Where the symbols take the units:
DJ $ PQ
DJ ^ CG
DJ ~ GH
DJ @ NC
DJ + TT
DJ * GQ
QF $ FB
QF ^ HL
QF ~ QC
QF @ BL
QF + MF
QF * LB
CR $ GF
CR ^ DT
CR ~ QF
CR @ FB
CR + MT
CR * LL
CT $ ZL
CT ^ TP
CT ~ BS
CT @ JP
CT + GB
CT * LH
BC $ PG
BC ^ MF
BC ~ FM
BC @ JR
BC + GQ
BC * BL
JD $ QM
JD ^ CJ
JD ~ HB
JD @ CQ
JD + ZL
JD * GS
ZF $ MJ
ZF ^ JJ
ZF ~ GQ
ZF @ MH
ZF + DJ
ZF * BC
TP $ CT
TP ^ BR
TP ~ RG
TP @ BS
TP + CH
TP * FC
MH $ SD
MH ^ GQ
MH ~ BP
MH @ CG
MH + NC
MH * JR
JJ $ ZF
JJ ^ JR
JJ ~ RJ
JJ @ GQ
JJ + CG
JJ * MF
ZJ $ SJ
ZJ ^ JP
ZJ ~ CH
ZJ @ GB
ZJ + MG
ZJ * TP
GN $ BP
GN ^ JB
GN ~ TT
GN @ RH
GN + BD
GN * DJ
GH $ NC
GH ^ ZB
GH ~ BD
GH @ QS
GH + QM
GH * GN
BS $ JP
BS ^ RG
BS ~ SR
BS @ PJ
BS + PH
BS * SJ
LP $ PZ
LP ^ FR
LP ~ CR
LP @ GF
LP + LB
LP * JG
LH $ HB
LH ^ FC
LH ~ SJ
LH @ BR
LH + BS
LH * FH
ZL $ FC
ZL ^ CT
ZL ~ JP
ZL @ ZJ
ZL + RR
ZL * HB
HB $ CQ
HB ^ LH
HB ~ BR
HB @ TP
HB + JP
HB * CL
MJ $ MF
MJ ^ ZF
MJ ~ MH
MJ @ SD
MJ + PQ
MJ * PG
TT $ RH
TT ^ RZ
TT ~ QM
TT @ MS
TT + BT
TT * GH
QC $ BL
QC ^ PG
QC ~ JJ
QC @ ZF
QC + SD
QC * MT
PZ $ DR
PZ ^ LP
PZ ~ GF
PZ @ BQ
PZ + QB
PZ * PH
RH $ ZB
RH ^ TT
RH ~ MS
RH @ GS
RH + CJ
RH * NC
MB $ HL
MB ^ MT
MB ~ BC
MB @ PG
MB + ZF
MB * FB
CH $ GB
CH ^ PJ
CH ~ JG
CH @ PH
CH + LP
CH * RG
FM $ JR
FM ^ SD
FM ~ DJ
FM @ PQ
FM + GN
FM * ZF
RJ $ GQ
RJ ^ PQ
RJ ~ JB
RJ @ GN
RJ + ZB
RJ * SD
NC $ JB
NC ^ GH
NC ~ QS
NC @ RZ
NC + MS
NC * BP
MF $ BC
MF ^ MJ
MF ~ SD
MF @ FM
MF + RJ
MF * QC
SD $ FM
SD ^ MH
SD ~ CG
SD @ DJ
SD + JB
SD * JJ
QM $ MS
QM ^ JD
QM ~ CQ
QM @ FH
QM + FC
QM * BD
CQ $ FH
CQ ^ HB
CQ ~ TP
CQ @ CT
CQ + ZJ
CQ * BT
CJ $ JD
CJ ^ BT
CJ ~ LH
CJ @ HB
CJ + CT
CJ * MS
FR $ LP
FR ^ BN
FR ~ DT
FR @ CR
FR + CC
FR * DR
LB $ QB
LB ^ CC
LB ~ MT
LB @ MB
LB + QC
LB * CR
BR $ TP
BR ^ SJ
BR ~ RR
BR @ RG
BR + PJ
BR * ZL
BT $ CJ
BT ^ CL
BT ~ FC
BT @ LH
BT + TP
BT * QM
SR $ PJ
SR ^ MG
SR ~ PZ
SR @ DR
SR + BN
SR * GB
ZB $ GH
ZB ^ RH
ZB ~ GS
ZB @ BD
ZB + JD
ZB * JB
CC $ LB
CC ^ FB
CC ~ MR
CC @ MT
CC + PG
CC * DT
FH $ CL
FH ^ CQ
FH ~ CT
FH @ ZL
FH + SJ
FH * CJ
PQ $ RJ
PQ ^ DJ
PQ ~ NC
PQ @ JB
PQ + RH
PQ * MH
DR $ JG
DR ^ PZ
DR ~ BQ
DR @ LL
DR + DT
DR * FL
DT $ CR
DT ^ QB
DT ~ HL
DT @ QF
DT + MR
DT * BQ
LL $ BN
LL ^ BQ
LL ~ LB
LL @ QB
LL + QF
LL * LP
GF $ BQ
GF ^ CR
GF ~ FB
GF @ CC
GF + MB
GF * BN
PH $ FL
PH ^ JG
PH ~ BN
PH @ FR
PH + GF
PH * SR
PJ $ CH
PJ ^ SR
PJ ~ DR
PJ @ JG
PJ + FR
PJ * RR
JB $ GN
JB ^ NC
JB ~ RZ
JB @ TT
JB + GS
JB * CG
MT $ MB
MT ^ MR
MT ~ MF
MT @ BC
MT + JJ
MT * QF
RZ $ TT
RZ ^ QS
RZ ~ JD
RZ @ QM
RZ + CL
RZ * ZB
MS $ GS
MS ^ QM
MS ~ FH
MS @ CL
MS + LH
MS * QS
CL $ BT
CL ^ FH
CL ~ ZL
CL @ FC
CL + BR
CL * JD
FL $ MG
FL ^ PH
FL ~ FR
FL @ LP
FL + BQ
FL * PJ
BP $ CG
BP ^ GN
BP ~ RH
BP @ ZB
BP + QS
BP * PQ
BN $ FR
BN ^ LL
BN ~ QB
BN @ DT
BN + FB
BN * PZ
GB $ RR
GB ^ CH
GB ~ PH
GB @ FL
GB + PZ
GB * BS
HL $ QF
HL ^ MB
HL ~ PG
HL @ QC
HL + MJ
HL * CC
RG $ BS
RG ^ RR
RG ~ MG
RG @ SR
RG + JG
RG * ZJ
RR $ RG
RR ^ GB
RR ~ FL
RR @ MG
RR + DR
RR * JP
SJ $ BR
SJ ^ ZJ
SJ ~ GB
SJ @ RR
SJ + SR
SJ * CT
FB $ CC
FB ^ QF
FB ~ BL
FB @ MR
FB + BC
FB * QB
JG $ PH
JG ^ DR
JG ~ LL
JG @ BN
JG + CR
JG * MG
PG $ QC
PG ^ BC
PG ~ JR
PG @ JJ
PG + MH
PG * MR
FC $ LH
FC ^ ZL
FC ~ ZJ
FC @ SJ
FC + RG
FC * CQ
MG $ SR
MG ^ FL
MG ~ LP
MG @ PZ
MG + LL
MG * CH
BL $ MR
BL ^ QC
BL ~ ZF
BL @ MJ
BL + FM
BL * MB
QS $ RZ
QS ^ BD
QS ~ CJ
QS @ JD
QS + FH
QS * RH
CG $ DJ
CG ^ BP
CG ~ ZB
CG @ GH
CG + RZ
CG * RJ
QB $ DT
QB ^ LB
QB ~ MB
QB @ HL
QB + BL
QB * GF
GQ $ MH
GQ ^ RJ
GQ ~ GN
GQ @ BP
GQ + GH
GQ * FM
MR $ MT
MR ^ BL
MR ~ MJ
MR @ MF
MR + JR
MR * HL
BD $ QS
BD ^ GS
BD ~ BT
BD @ CJ
BD + CQ
BD * TT
GS $ BD
GS ^ MS
GS ~ CL
GS @ BT
GS + HB
GS * RZ
JR $ JJ
JR ^ FM
JR ~ PQ
JR @ RJ
JR + BP
JR * MJ
JP $ ZJ
JP ^ BS
JP ~ PJ
JP @ CH
JP + FL
JP * BR
BQ $ LL
BQ ^ GF
BQ ~ CC
BQ @ LB
BQ + HL
BQ * FR

The rows follow the links: the fewer symbols apart two units are, the more alike their rows tend to be.

Each row is also shifted at random along 3 hidden directions that mean nothing.

Name the unit of each row.
[ -6,  -3,   9,   9,   9,   0,   7,   3,  -9,  23, -29, -14,  -2,  -2,  -3,  -9,  16,   9, -13,  13,  -9,   1, -11, -12,  -2, -18,  14]: BQ
[ -6,   9,   7,  13,  -3,  -4,  12,   7, -16,  -8, -17,   2,  -1, -14,   7,   8,   9,  16,  -7,  12,  13,  -7, -17, -16,  -2, -16,   1]: QC
[-10,  16,  14,   2, -13,   1,  -8,  -5,   3, -10, -13, -19,   4, -15,  -5,   7, -13, -12,  14, -19, -17, -17,  -5,  14,  -1,  -1,  -6]: RZ
[-11,   8,   1,   9,  -4,   4, -13,  -9, -15, -26,  14,  43,  -1,  -5, -19,  13,   7,   4,   4, -14,  -3, -21,  -9, -20,   0, -17, -10]: GQ
[ 33,  -5, -10, -11,   9,  -7,  10,   0, -11,   6,   3,  17,  -2,  11,   1,  -7,  23,  19, -18,  19,   9,   7,   3, -21,   2,  -8,   4]: GF
[ 12,  -4,  -9, -15,  -5,   4,  -9,  -4,  22, -14,  31,   3,   2,   7,   4,  -1, -15, -17,  13, -13,  -1,   3,  17,  16,   2,  19, -10]: JD
[ 19,   9,  -3, -13,  -4, -11, -10, -16, -37,   2,  -1,   5,  -5,   5, -16,  -1,  -7,   7,   2,  -9,  -1,   4,   8,  17,   6,  30,  -3]: LH
[-25,   7,  -4,   7,  -5,   6,   0,  11,  40, -21,  27,  12,   8,  -1,  12,   7, -20, -21,  16, -13,  13,  -5,   9,   2,  -2,   2, -16]: GN
[ -9,  -6,  -9,   2,  18,  -2,  -1,   1,  -8,  25,  -3,  16,  -1,  15, -11, -16,   6,   5, -11,   7,   2,  13,   8,  -8,   4,   8,   8]: JG
[ 12,   3,  -3, -10,  -5,  -4, -10, -12, -26,  -2,   3,  -3,  -4,   3, -12,   2, -12,   2,   6, -10,  -2,   4,   7,  20,   4,  27,  -2]: CQ
[ 25,   7, -15,  -6,   2, -11,  13,   4,  -9, -19,  22,  40,   1,   7,  11,   5,  14,  19, -12,  16,  36,   4,   3, -28,   1,  -6, -10]: BL
[ -9,  -2,  12,  11, -19,   3,   7,   7,   2, -24,  -4, -27,  -1, -20,  19,  22, -11,  -6,   9,   2,   3,  -7, -18,  10,  -5, -12,  -2]: PQ
[-11,   5,  -4,   4,  -7,   4,  -1,   4,  17, -26,  24,  16,   3,  -5,   8,  13, -13,  -9,  11,  -9,  12,  -7,   2,  -2,  -1,  -2, -14]: CG
[-18,   7,   6,   1,  -7,  10,  -7,   2,  43,  -7,   6, -16,   6,  -6,   5,  -1, -20, -26,  19, -21, -14, -10,   8,  14,  -2,   1,  -9]: QS
[  9,   2,   1,   0,  11,  -4,   2,  -4, -23,  19, -21,  11,  -4,   5, -13, -10,  20,  18, -17,  11,  -2,   1,  -6, -19,   1, -11,  11]: LL
[ -7,  12,   0,   1, -12,  -1,   3,   4,  15, -24,  12,  -1,   4, -10,  12,  11, -17,  -8,  12,  -8,  13,  -5,   1,   6,  -2,   5, -12]: JB
[-20,   3,   7,  13, -14,   5,  -1,   0,  -1, -23,   3,  -1,   0, -14,   5,  18,  -9,  -3,  12,  -8,   2, -12, -12,   2,  -4, -10,  -5]: DJ
[  6, -14,  -6,  -1,  10,   2,  11,   9,  22,  14,   3,  -2,   1,   8,  12,  -9,  15,   3, -11,  18,   5,   9,   0, -15,  -1, -15,   8]: CR
[  9, -14,  -9,  -4,  11,  -4,   5,   1, -13,  20,  -2,  -7,  -5,  12,   4, -10,   3,   8, -11,  16,   7,  19,   5,   5,   3,  13,   9]: FL
[ -1,   1,  11,  -2, -12,   4, -14, -12, -11,  -8,  -7, -15,  -3,  -9, -12,   7, -10,  -7,  11, -18, -20, -11,  -5,  22,  -1,   7,  -1]: QM
[-13,  15,   5,   3, -11,   2,  -1,   6,  29, -17,   4, -11,   6, -11,  10,   5, -20, -19,  17, -14,   3,  -9,   4,  11,  -2,   4, -13]: ZB
[-11,   6,   9,  11,  -8,   5,   0,   0,   1, -18,  -5,  10,   0, -12,  -3,  12,   7,   1,   4,  -6,  -8, -19, -14, -15,  -5, -25,  -4]: FM
[-16,   0,   4,  19,   2,  -2,   7,   4, -22,  -2, -12,  14,  -3,  -8,  -2,   7,  13,  15, -10,  10,   8,  -4, -17, -19,  -2, -18,   6]: MT
[  9,  -2,  -5,  -2,  -8,   3,   8,   7,  29, -28,  26,  10,   4,  -3,  20,  12,   1,  -6,   6,   3,  11,  -7,   0, -10,  -2, -15, -11]: SD

In each set, the symbols that take the first to the second take the third to the fourth, perhaps in another order. Give the fourth.
Answers are names.
A [ 31,  17,   0, -18, -14,  -9,  -1,  -6,  -6, -26,  11,   1,   3,  -6,   4,  10,  -8,   1,   8,  -9,   9,  -9,   6,   9,   1,  13, -14]
B [ 49,   4,   5, -25, -21, -11,   0, -12, -25, -24,   2, -24,  -3, -10,   6,  16,  -6,   6,   5,   0,   1,  -5,  -2,  22,   2,  14,  -5]
C [-25,  -7,   9,  23,   1,   4,  10,   9,  -9,   3, -17,  -5,  -3,  -9,   5,   7,   7,   8,  -7,  13,   4,   0, -18, -13,  -3, -21,  11]
D QC

A [ -3, -12, -18,  -4,  19,   2,   1,   4,  13,  22,  16,  19,   0,  22,  -2, -19,   4,  -1,  -7,   9,  11,  20,  17,  -7,   4,  13,   3]
B [ -5,  -5,   0,  11,   3,  -2,   5,   0, -29,  -1,  -6,  19,  -5,  -2,  -4,   6,  18,  19, -13,  13,   9,  -1, -15, -20,  -1, -17,   8]
C [ 25, -11,   7,   0,   0,  -5,   9,  -1, -33,   8, -23, -12,  -8,  -5,   3,   4,  24,  24, -19,  21,  -1,   2, -16, -11,  -1, -17,  15]
D JJ

A [  3,  -7,   0,   2,   8,  -2,  19,  16,  14,  25, -17, -35,  -1,   2,  21, -12,   2,   3, -11,  22,   9,  19,   2,   6,  -2,  -1,  13]
B [-32,   2,   9,  23,   0,   4,  14,  17,  16,   2, -15, -11,   3, -12,  16,   6,   1,   0,  -2,  10,   8,   0, -14, -12,  -4, -21,   4]
C [ 20,   3,  -8, -19,  -6,   1, -13, -11,  12, -18,  29,  19,   1,   9,  -7,   2,  -9, -12,  12, -17,  -4,  -5,  15,   7,   3,  14, -13]
D JP

A [  1,   0,   8,   6,   7,  -8,   7,  -1, -40,  26, -39, -19,  -6,  -4,  -6,  -5,  11,  21, -17,  15,  -2,   6, -12,   0,   2,   0,  17]
B [ 18,  -6,  -4,  -5,   8,  -6,  18,  11,   8,  18, -11, -18,   1,   6,  15, -10,  10,  10, -14,  22,  11,  16,   2,  -6,   0,  -2,   8]
C [ 22, -11,   7,   1,  -1,  -6,   8,  -3, -43,   5, -24, -11,  -8,  -7,  -1,   8,  26,  27, -20,  21,  -1,   1, -21, -12,  -1, -20,  14]
D FB

A [ -7, -21,  -1,   4,   7,   1,  13,  11,   9,  27, -12, -37,  -3,   4,  16,  -9,  -6,  -1,  -8,  18,   1,  24,   2,  17,   0,   7,  15]
B [  2,  -7,  -4,   0,  12,   0,  15,  14,  25,  23,  -8, -17,   3,   7,  17, -13,   7,   0, -11,  18,   8,  15,   5,  -7,  -1,  -6,   8]
C [-12,   1,   9,   2,  -6,   4, -21, -17, -24,  -4,  -4,   3,  -4,  -4, -26,   4,  -8,  -6,  11, -22, -25, -12,  -2,  16,   1,  11,  -2]
D FC

A [ 18,  12,   0,  -4, -18, -10,   1,  -6, -35, -34,   7,  11,  -3, -12,   3,  20,  -3,  13,   5,  -1,  16, -10,  -8,   2,   1,   5, -10]
B [-15,   0,   2,  -1,  -4,  12, -12,  -2,  40,  -8,  14,  -3,   6,   1,  -2,  -1, -17, -25,  19, -22, -16,  -9,  11,  12,  -1,   4, -11]
C [ -2,  14,   9,   9,  -6,  -2,   7,   3,  -5, -13, -13,   5,   1, -15,   5,  10,  10,   9,  -3,   2,   4, -14, -15, -18,  -3, -23,  -2]
D CG

A [  1,  -7, -10,   5,   6,  -1,   8,   6,  -8,  -6,  14,  29,  -1,   6,   3,   3,  14,  14, -10,  15,  17,   3,  -3, -24,   0, -14,   0]
B [ 18,  15,  -9,  -2,   2, -11,   5,   0, -27, -18,  11,  47,   0,   3,  -5,   6,  19,  24, -11,   8,  26,  -7,  -5, -31,   1, -10,  -8]
C [ -7,   6,   1,   6,  -8,   3,  -9,  -7, -13, -27,  13,  29,   1,  -7, -11,  16,   2,   3,   6,  -9,   0, -17,  -9, -13,  -1, -13,  -8]
D GN

A [-21,  16,   4,  17,   4,  -2,   1,   0, -17,  -3, -10,  33,   1,  -6, -12,   4,  14,  14,  -7,   0,   6, -14, -12, -29,  -2, -20,  -2]
B [-10,  -2,   1,   7,  -8,   8,   2,   5,  25, -23,  19,  13,   2,  -6,   8,  11,  -1, -10,   8,  -5,   3, -11,  -3, -10,  -4, -18,  -9]
C [-20,   7,  15,  16,  -8,   7,   0,   2,   3, -13, -12,   3,   1, -15,  -4,  11,   7,   0,   4,  -7, -10, -20, -16, -15,  -4, -28,  -1]
D GN

A [  4,  -6,  18,  -1, -19,   3,  -1,  -3,  -4,  -7, -21, -60,  -3, -19,  11,  14, -19, -11,  13,  -5, -17,  -3, -11,  38,  -1,   7,   4]
B [ 11,   0,   4,  -7, -11,  -1, -14, -15, -25,  -9,   1,  -7,  -5,  -3, -13,   9, -10,  -1,   9, -13, -13,  -7,  -1,  21,   2,  16,  -1]
C [  6, -17, -11,  -6,  12,  -1,   3,   1,  -7,  19,   4,  -2,  -3,  15,   1, -11,   3,   5,  -9,  11,   3,  19,   9,   5,   5,  13,  10]
D PH

A [-17,  10,   1,  13,   2,  -1,   8,   8,   4,  -5,  -2,  20,   3,  -5,   4,   3,   7,   6,  -4,   5,  15,  -6,  -6, -23,  -3, -16,  -3]
B [-14,  -2,  13,  13, -15,   6,   3,   5,   6, -22,  -4, -15,  -2, -18,  11,  19,  -4,  -5,   8,  -2,  -4, -12, -16,   3,  -5, -20,   0]
C [ 33,  -8,  -4, -19, -14,  -6,   0,  -8, -11, -15,  15, -22,  -4,   0,  10,  11, -15,  -3,   6,   0,   6,   9,   8,  29,   2,  25,  -4]
D SJ

A [ 23,  10,   6, -10, -24, -10,  14,   8,  11, -27,   1, -40,   3, -18,  32,  17, -21,  -5,  10,   3,  18,   2,  -4,  23,  -2,  10,  -8]
B [ 26,  10,  -3, -17, -16,  -6,  11,   8,  30, -25,  18, -20,   6,  -7,  28,   8, -18, -14,  12,  -1,  18,   2,  10,  17,  -1,  12, -15]
C [-31, -12,  18,  27,   2,   8,   1,   0, -31,  15, -38, -12,  -7, -13, -11,   6,  18,  13, -11,   9, -19,  -9, -31, -13,  -4, -31,  20]
D QF

A [  5,  -9,  -1,   1,  11,  -1,  11,   8,  13,  20,  -9,  -7,   2,   6,   7, -11,  14,   5, -12,  17,   1,   8,   0, -12,  -1, -12,  10]
B [ 17, -18,  -9,  -2,   5,   2,  14,   9,   9,   1,  12,   4,  -1,   7,  16,   1,  17,   7, -14,  22,  13,  11,   0, -15,  -2, -14,   7]
C [-16,  -1,   4,   2,  -5,   4, -16, -11, -13,   2,  -3,  -9,  -4,  -2, -15,   2, -15, -11,  12, -19, -18,  -3,   0,  22,   2,  15,   0]
D FC

A [ 37, -12, -21, -18,  11, -11,   8,   1, -14,  11,  19,  13,  -1,  20,   6,  -9,   8,  15, -15,  21,  25,  26,  16,  -2,   5,  20,   3]
B [-10,  -1,   1,   6,  13,  -2,   5,   6,  -4,  27, -19,  -3,  -1,   6,  -3, -14,  10,   8, -13,   9,   0,   8,  -2,  -9,   0,  -2,  11]
C [ -1,   7,  -6,   4,   2,  -2,  16,  14,  27, -12,  15,  18,   5,   0,  19,   1,   4,   2,  -3,  11,  25,   0,   2, -21,  -1, -12,  -8]
D ZF

A [  0, -10, -12,  -2,  16,  -2,   3,   3,  -3,  22,   5,  10,  -1,  17,  -3, -15,   4,   5, -10,  11,   8,  18,  11,  -3,   2,  11,   6]
B [ 38, -14,  -9, -10,   3,  -6,  14,   3, -13,  -2,   8,   6,  -4,   8,  12,   3,  22,  19, -17,  26,  16,  10,  -4, -16,   1, -11,   7]
C [ 36,   8, -10, -12,  -8, -13,  23,  11,   8, -23,  17,   9,   3,  -3,  28,   9,   7,  13,  -8,  21,  36,   4,   1, -17,  -1,  -8,  -9]
D DJ

